Below are the code and all the weights of a small trained network. Each question names an input and a target symbol and asks about switching units off, where a switched-off unit gives its printed mean instead of its output.

import numpy as np


def w(rows, s, z=0):
    codes = np.array(rows[::2]) - 128.0
    scale = np.full(codes.shape[1], s)
    scale[-1] = z or s
    return codes * scale


def f(y):
    return y / 2 * (1 + np.tanh(0.7978845608 * (y + 0.044715 * y**3)))


def softmax(a):
    e = np.exp(a - a.max(-1, keepdims=True))
    return e / e.sum(-1, keepdims=True)


def log_softmax(a):
    a = a - a.max(-1, keepdims=True)
    return a - np.log(np.exp(a).sum(-1, keepdims=True))


def net(x, mask):
    ids = ['ΓΘΠΦβεηστω'.index(c) for c in x.split()]
    T = len(ids)
    res = E[ids] + P[:T]
    u = 0
    for l in range(3):
        r = res
        for j in range(3):
            rows = slice(2 * j, 2 * j + 2)
            q, k, v = (r @ M[l][rows].T for M in (Q, K, V))
            z = softmax(np.where(np.tri(T) > 0, q @ k.T / 2**0.5, -1e9)) @ v
            o = O[l][rows]
            res = res + np.where(mask[u + j], z, o[:, -1]) @ o[:, :-1]
        u += 3
        y = f(res @ A[l][:, :-1].T + A[l][:, -1])
        res = res + np.where(mask[u : u + 16], y, B[l][:, -1]) @ B[l][:, :-1]
        u += 16
    return log_softmax(res[-1] @ U[:, :-1].T + U[:, -1])


Q, K, V, O, A, B = {}, {}, {}, {}, {}, {}
E = w([
[118,147,97],'Γ',
[127,141,67],'Θ',
[111,145,106],'Π',
[158,156,92],'Φ',
[57,132,138],'β',
[94,114,74],'ε',
[68,178,189],'η',
[115,6,212],'σ',
[177,235,192],'τ',
[231,232,84],'ω',
],0.013)
P = w([
[106,135,96],'0',
[161,89,142],'1',
[178,70,156],'2',
[75,151,24],'3',
[158,110,193],'4',
[158,102,180],'5',
[63,163,2],'6',
],0.0055)
Q[0] = w([
[96,135,98],'L0H0',
[145,153,142],'L0H0',
[94,111,115],'L0H1',
[155,117,166],'L0H1',
[175,7,149],'L0H2',
[209,116,180],'L0H2',
],0.014)
K[0] = w([
[132,152,76],'L0H0',
[172,73,130],'L0H0',
[154,133,146],'L0H1',
[116,146,86],'L0H1',
[153,8,169],'L0H2',
[195,109,194],'L0H2',
],0.017)
V[0] = w([
[81,68,160],'L0H0',
[100,154,158],'L0H0',
[166,155,173],'L0H1',
[117,181,11],'L0H1',
[160,94,128],'L0H2',
[31,182,60],'L0H2',
],0.011)
O[0] = w([
[107,165,82,64],'L0H0',
[110,126,143,105],'L0H0',
[63,144,152,100],'L0H1',
[183,83,159,252],'L0H1',
[96,109,2,108],'L0H2',
[204,70,212,240],'L0H2',
],0.0074,0.0036)
A[0] = w([
[250,137,59,154],'L0N0',
[173,127,14,237],'L0N1',
[147,103,153,24],'L0N2',
[210,208,174,108],'L0N3',
[161,65,167,224],'L0N4',
[193,217,179,102],'L0N5',
[187,56,118,97],'L0N6',
[20,191,119,164],'L0N7',
[163,135,30,197],'L0N8',
[84,50,66,7],'L0N9',
[199,141,107,202],'L0N10',
[134,91,199,253],'L0N11',
[49,175,112,165],'L0N12',
[133,25,50,177],'L0N13',
[167,254,135,87],'L0N14',
[155,148,31,188],'L0N15',
],0.0074,0.0026)
B[0] = w([
[194,158,158,253],'L0N0',
[176,139,208,219],'L0N1',
[92,106,109,116],'L0N2',
[133,236,72,195],'L0N3',
[181,80,192,225],'L0N4',
[85,255,48,180],'L0N5',
[177,65,139,185],'L0N6',
[164,62,131,126],'L0N7',
[184,140,194,186],'L0N8',
[62,156,98,119],'L0N9',
[202,155,163,216],'L0N10',
[156,113,219,215],'L0N11',
[174,88,162,120],'L0N12',
[125,82,122,202],'L0N13',
[108,162,68,155],'L0N14',
[131,177,199,172],'L0N15',
],0.0055,0.004)
Q[1] = w([
[185,100,102],'L1H0',
[167,157,41],'L1H0',
[126,204,63],'L1H1',
[223,43,156],'L1H1',
[202,157,207],'L1H2',
[127,97,1],'L1H2',
],0.0066)
K[1] = w([
[116,155,199],'L1H0',
[80,82,169],'L1H0',
[255,182,126],'L1H1',
[111,48,126],'L1H1',
[83,213,116],'L1H2',
[146,91,197],'L1H2',
],0.007)
V[1] = w([
[1,74,129],'L1H0',
[122,9,210],'L1H0',
[117,232,83],'L1H1',
[69,38,94],'L1H1',
[88,96,233],'L1H2',
[111,100,223],'L1H2',
],0.0062)
O[1] = w([
[132,63,189,2],'L1H0',
[59,147,215,172],'L1H0',
[255,130,150,87],'L1H1',
[83,63,201,60],'L1H1',
[137,197,197,112],'L1H2',
[114,181,245,136],'L1H2',
],0.005,0.0079)
A[1] = w([
[212,123,161,84],'L1N0',
[45,66,103,2],'L1N1',
[172,136,149,102],'L1N2',
[68,64,110,9],'L1N3',
[153,99,169,75],'L1N4',
[53,86,152,201],'L1N5',
[102,107,169,90],'L1N6',
[119,113,89,184],'L1N7',
[52,132,203,187],'L1N8',
[68,192,168,182],'L1N9',
[30,63,97,2],'L1N10',
[233,128,217,106],'L1N11',
[180,92,254,125],'L1N12',
[210,116,165,100],'L1N13',
[164,86,32,233],'L1N14',
[23,91,146,111],'L1N15',
],0.0085,0.0055)
B[1] = w([
[86,133,77,195],'L1N0',
[167,240,63,127],'L1N1',
[90,141,72,165],'L1N2',
[151,241,78,123],'L1N3',
[18,185,79,132],'L1N4',
[186,130,178,166],'L1N5',
[113,197,155,132],'L1N6',
[170,93,132,137],'L1N7',
[152,156,192,181],'L1N8',
[156,197,206,159],'L1N9',
[182,210,80,130],'L1N10',
[11,108,51,253],'L1N11',
[3,131,118,220],'L1N12',
[78,126,105,197],'L1N13',
[181,65,136,195],'L1N14',
[211,139,121,143],'L1N15',
],0.0064,0.0078)
Q[2] = w([
[205,138,107],'L2H0',
[247,119,144],'L2H0',
[77,198,104],'L2H1',
[118,159,173],'L2H1',
[100,144,197],'L2H2',
[97,110,144],'L2H2',
],0.011)
K[2] = w([
[148,195,37],'L2H0',
[173,255,90],'L2H0',
[141,21,105],'L2H1',
[190,59,175],'L2H1',
[26,232,115],'L2H2',
[111,129,200],'L2H2',
],0.0074)
V[2] = w([
[254,188,246],'L2H0',
[200,53,200],'L2H0',
[94,181,164],'L2H1',
[137,22,140],'L2H1',
[74,235,134],'L2H2',
[225,104,198],'L2H2',
],0.0042)
O[2] = w([
[183,146,252,108],'L2H0',
[31,191,208,2],'L2H0',
[150,86,136,166],'L2H1',
[23,132,29,53],'L2H1',
[230,171,25,187],'L2H2',
[31,246,167,77],'L2H2',
],0.0037,0.0054)
A[2] = w([
[161,115,159,95],'L2N0',
[100,201,91,89],'L2N1',
[145,195,86,42],'L2N2',
[153,133,223,183],'L2N3',
[39,66,164,83],'L2N4',
[161,52,33,163],'L2N5',
[126,192,81,60],'L2N6',
[20,126,149,151],'L2N7',
[133,96,111,161],'L2N8',
[130,161,220,174],'L2N9',
[48,155,100,84],'L2N10',
[58,30,102,81],'L2N11',
[140,13,215,146],'L2N12',
[204,100,182,108],'L2N13',
[162,211,81,2],'L2N14',
[132,2,109,120],'L2N15',
],0.0079,0.0082)
B[2] = w([
[159,108,151,127],'L2N0',
[107,86,140,164],'L2N1',
[136,48,162,171],'L2N2',
[78,147,147,206],'L2N3',
[255,23,151,164],'L2N4',
[92,183,59,254],'L2N5',
[153,44,163,167],'L2N6',
[88,46,198,200],'L2N7',
[82,163,119,161],'L2N8',
[57,183,133,197],'L2N9',
[155,10,176,143],'L2N10',
[82,59,67,165],'L2N11',
[168,70,162,208],'L2N12',
[157,121,154,164],'L2N13',
[124,18,173,187],'L2N14',
[88,48,54,182],'L2N15',
],0.0075)
U = w([
[94,148,110,116],'Γ',
[59,127,77,173],'Θ',
[94,140,122,142],'Π',
[66,224,33,216],'Φ',
[113,131,178,35],'β',
[120,77,157,131],'ε',
[52,209,105,120],'η',
[175,225,144,239],'σ',
[255,109,157,89],'τ',
[182,126,36,3],'ω',
],0.0083,0.0048)

Each question gives the input, a string of symbols that net reads in full, and the target symbol t.
The units are the heads (2 rows each of Q, K, V and O) and the neurons (one row each of A and B). Each row of codes is followed by its name. A weight is (code - 128) times the scale printed after its matrix; where a second scale follows, it is the last column's (O, A, B and U).
mask holds one flag per unit, layer by layer, with each layer's heads first. A switched-off unit (its flag False) gives its mean, the last column of its rows in O or B, instead of its output. The means were averaged over made-up inputs and are rounded, as every weight is.
A unit's drop is (log p(t) with every unit on - log p(t) with that unit switched off) / (log p(t) with every unit on - log p(t) with every unit switched off).
unit that matters most: the unit with the biggest drop
top k neurons: the k neurons with the biggest drops, biggest first
k most important neurons of layer l: the k neurons of layer l with the biggest drops, biggest first
drop of u: that unit's drop, to one decimal
input ω Θ σ η, target σ: unit that matters most : L1N11
input ω Θ ε σ ε β, target σ: top 4 neurons : (L1N11 L1N15 L1N5 L0N0)
input Γ Θ σ σ τ Θ σ, target τ: top 3 neurons : (L1N11 L1N12 L0N5)
input Π τ σ η τ η Γ, target τ: top 2 neurons : (L1N11 L1N12)
input Θ ε τ Θ Γ, target τ: 4 most important neurons of layer 0 : (L0N5 L0N3 L0N14 L0N1)
input Π σ Θ Θ τ ε, target τ: top 4 neurons : (L1N11 L1N12 L2N12 L0N5)
input Π σ Π, target σ: top 2 neurons : (L1N11 L1N12)
input Φ Φ Θ Θ ε ω Φ, target ω: top 2 neurons : (L0N5 L0N3)
input τ σ β Θ σ τ Θ, target τ: top 2 neurons : (L1N11 L1N12)
input β Φ ε Θ τ Θ, target τ: 3 most important neurons of layer 1 : (L1N11 L1N12 L1N14)
input σ Φ Θ η, target η: top 2 neurons : (L2N9 L0N5)
input ε σ ω, target ω: top 2 neurons : (L1N11 L2N5)
input ε β Θ Π Θ ε Θ, target ε: 2 most important neurons of layer 2 : (L2N7 L2N10)
input ε Φ ε τ Γ σ, target σ: unit that matters most : L0H2
input β Γ ε τ ε, target τ: top 3 neurons : (L1N11 L0N5 L0N3)
input Φ Φ τ Π, target τ: top 3 neurons : (L1N11 L1N12 L0N5)
input Φ ω ε, target ω: 3 most important neurons of layer 2 : (L2N15 L2N5 L2N7)
input Φ σ ω Π Φ, target ω: 2 most important neurons of layer 2 : (L2N9 L2N3)
input Θ ε σ β Γ ω τ, target ω: 2 most important neurons of layer 1 : (L1N11 L1N0)
input Θ Π ω ε, target ω: unit that matters most : L2H0
input Θ η τ σ, target τ: 2 most important neurons of layer 2 : (L2N5 L2N13)
input Θ Θ Θ Θ Θ η, target η: 2 most important neurons of layer 1 : (L1N9 L1N8)
input Θ Θ Θ, target Θ: top 2 neurons : (L1N11 L1N12)
input ε ε σ ε ω Θ, target ω: 2 most important neurons of layer 0 : (L0N5 L0N3)
input η τ σ η η, target σ: 2 most important neurons of layer 2 : (L2N5 L2N15)
input Θ Θ Φ Θ ε β Θ, target ε: 3 most important neurons of layer 1 : (L1N12 L1N11 L1N15)
input Θ Π Φ σ ε σ Φ, target σ: unit that matters most : L0H1
input τ τ τ ω Φ, target Φ: drop of L0N8 : 0.0
input ε Φ ε ε Θ τ, target τ: drop of L1H1 : 0.5
